Below is a small trained network, with its code and all its weights. Each question gives an input and a class and asks what happens when units are switched off, that is, made to give their printed mean instead of their output.

import numpy as np


def w(rows, s, z=0):
    codes = np.array(rows[::2]) - 128.0
    scale = np.full(codes.shape[1], s)
    scale[-1] = z or s
    return codes * scale


def f(y):
    return np.maximum(y, 0)


def log_softmax(a):
    a = a - a.max(-1, keepdims=True)
    return a - np.log(np.exp(a).sum(-1, keepdims=True))


def net(x, mask):
    res = np.array(x, float).reshape(1, 7) / 4 @ E
    y = f(res @ A[0][:, :-1].T + A[0][:, -1])
    res = res + np.where(mask, y, B[0][:, -1]) @ B[0][:, :-1]
    return log_softmax(res[-1] @ U[:, :-1].T + U[:, -1])


A, B = {}, {}
E = w([
[111,122,106,115,120,139,114,136,125],'x0',
[128,140,122,117,111,118,124,116,128],'x1',
[140,145,130,114,118,131,141,130,156],'x2',
[123,139,141,147,101,107,111,93,116],'x3',
[93,182,171,136,46,213,227,213,18],'x4',
[179,247,114,146,209,227,43,87,89],'x5',
[27,175,46,182,190,116,254,44,152],'x6',
],0.01)
A[0] = w([
[102,72,154,99,91,95,152,138,147,25],'neuron 0',
[89,142,60,155,154,136,191,91,162,139],'neuron 1',
[106,55,146,118,71,35,185,156,135,49],'neuron 2',
[100,94,138,121,182,92,56,92,198,89],'neuron 3',
[127,170,119,169,171,145,101,149,111,4],'neuron 4',
[94,52,110,149,80,79,137,154,171,42],'neuron 5',
[141,171,130,148,131,72,127,150,115,58],'neuron 6',
[202,86,145,107,96,119,41,195,115,121],'neuron 7',
[58,176,205,109,74,214,163,143,72,46],'neuron 8',
[219,70,188,111,57,143,36,188,137,152],'neuron 9',
[76,138,99,178,157,142,187,95,174,134],'neuron 10',
[144,212,133,114,188,123,101,146,108,24],'neuron 11',
[124,131,129,117,106,201,170,174,69,57],'neuron 12',
[169,203,107,126,185,202,81,88,94,50],'neuron 13',
[139,141,164,82,116,130,135,138,172,49],'neuron 14',
[145,73,78,150,176,85,62,93,187,78],'neuron 15',
[131,136,88,109,158,118,144,163,130,93],'neuron 16',
[74,150,51,151,132,126,185,72,135,147],'neuron 17',
[88,191,159,161,47,157,191,207,24,60],'neuron 18',
[185,109,209,69,86,133,54,160,107,143],'neuron 19',
[153,86,103,115,196,86,64,92,211,93],'neuron 20',
[38,147,67,171,139,134,162,66,135,131],'neuron 21',
[74,42,111,89,66,79,185,145,148,60],'neuron 22',
[138,254,99,147,126,216,75,95,119,22],'neuron 23',
[144,102,69,74,161,71,66,74,178,54],'neuron 24',
[42,174,67,166,165,120,206,72,142,148],'neuron 25',
[142,196,97,137,162,217,37,89,111,25],'neuron 26',
[92,86,151,139,87,55,166,159,146,11],'neuron 27',
[147,120,106,136,133,113,148,163,136,43],'neuron 28',
],0.01,0.0036)
B[0] = w([
[102,89,162,183,177,152,85,115,152,174],'neuron 0',
[189,69,105,116,140,142,139,15,63,212],'neuron 1',
[38,105,245,145,230,202,43,142,200,211],'neuron 2',
[121,224,58,190,73,75,173,152,124,212],'neuron 3',
[91,134,153,118,187,133,102,123,131,157],'neuron 4',
[58,103,216,160,183,161,55,178,141,189],'neuron 5',
[105,156,142,120,128,121,145,105,132,129],'neuron 6',
[172,73,103,81,133,161,157,72,61,225],'neuron 7',
[159,187,34,182,36,62,160,201,175,213],'neuron 8',
[199,116,78,35,115,193,142,24,18,254],'neuron 9',
[181,123,100,71,110,176,147,62,93,207],'neuron 10',
[81,119,164,131,161,158,85,161,143,173],'neuron 11',
[190,183,111,178,114,107,175,148,163,189],'neuron 12',
[45,111,242,124,193,164,2,145,211,217],'neuron 13',
[141,126,128,86,81,162,98,128,135,143],'neuron 14',
[152,199,51,211,71,69,202,172,179,221],'neuron 15',
[134,115,129,123,141,125,140,145,110,137],'neuron 16',
[181,69,93,96,121,141,111,90,34,217],'neuron 17',
[138,216,43,192,69,46,217,234,185,239],'neuron 18',
[195,80,94,42,123,163,199,33,74,230],'neuron 19',
[138,199,68,187,52,49,178,213,151,233],'neuron 20',
[152,87,111,106,98,156,137,86,77,220],'neuron 21',
[68,141,199,142,181,183,61,139,187,209],'neuron 22',
[93,119,218,139,165,184,58,135,197,220],'neuron 23',
[153,168,94,133,79,77,160,181,188,218],'neuron 24',
[179,94,115,45,140,177,183,47,56,245],'neuron 25',
[62,101,187,138,192,113,67,141,160,217],'neuron 26',
[79,95,158,112,141,168,66,179,172,185],'neuron 27',
[124,137,123,143,149,143,124,113,131,134],'neuron 28',
],0.0072,0.017)
U = w([
[160,72,72,6,143,148,134,40,1,254],'0',
[118,203,41,164,89,38,160,194,168,103],'1',
[45,99,199,100,217,150,11,138,181,27],'2',
],0.009,0.00079)

Each question gives the input, the list of numbers given to net, and the class t.
The units are the neurons (one row each of A and B). Each row of codes is followed by its name. A weight is (code - 128) times the scale printed after its matrix; where a second scale follows, it is the last column's (A, B and U).
mask holds one flag per neuron, in row order. A switched-off neuron (its flag False) gives its mean, the last column of its row in B, instead of its output. The means were averaged over made-up inputs and are rounded, as every weight is.
A unit's drop is (log p(t) with every unit on - log p(t) with that unit switched off) / (log p(t) with every unit on - log p(t) with every unit switched off).
unit that matters most: the unit with the biggest drop
k most important neurons: the k neurons with the biggest drops, biggest first
drop when u is switched off: that unit's drop, to one decimal
input [7,4,0,-5,-2,-8,7], class 2: 3 most important neurons : neuron 2; neuron 22; neuron 5
input [-2,-8,-7,7,-1,-2,-1], class 2: unit that matters most : neuron 25
input [3,-3,-5,4,7,-7,-4], class 1: 4 most important neurons : neuron 18; neuron 8; neuron 13; neuron 12
input [-3,-5,-8,4,-6,8,-3], class 2: 2 most important neurons : neuron 13; neuron 26
input [-5,8,3,7,-3,8,7], class 2: 4 most important neurons : neuron 13; neuron 23; neuron 26; neuron 9
input [3,-6,-6,-8,-5,6,1], class 2: 2 most important neurons : neuron 13; neuron 18
input [-2,-8,5,2,4,-5,1], class 2: 2 most important neurons : neuron 2; neuron 20
input [4,-1,-7,2,-2,0,1], class 1: 3 most important neurons : neuron 9; neuron 19; neuron 7
input [-4,4,-2,8,4,-4,2], class 1: 2 most important neurons : neuron 18; neuron 13
input [-3,0,-1,5,6,5,-2], class 1: 2 most important neurons : neuron 18; neuron 8
input [-2,-3,7,-8,3,1,2], class 1: 3 most important neurons : neuron 9; neuron 19; neuron 7
input [-1,6,-1,6,6,5,-1], class 1: 2 most important neurons : neuron 18; neuron 8
input [-2,3,-3,-1,3,5,-2], class 2: drop when neuron 22 is switched off : 0.0
input [7,5,-4,0,7,5,4], class 1: drop when neuron 18 is switched off : 0.3
input [7,5,-3,-6,2,-2,1], class 1: drop when neuron 11 is switched off : 0.1
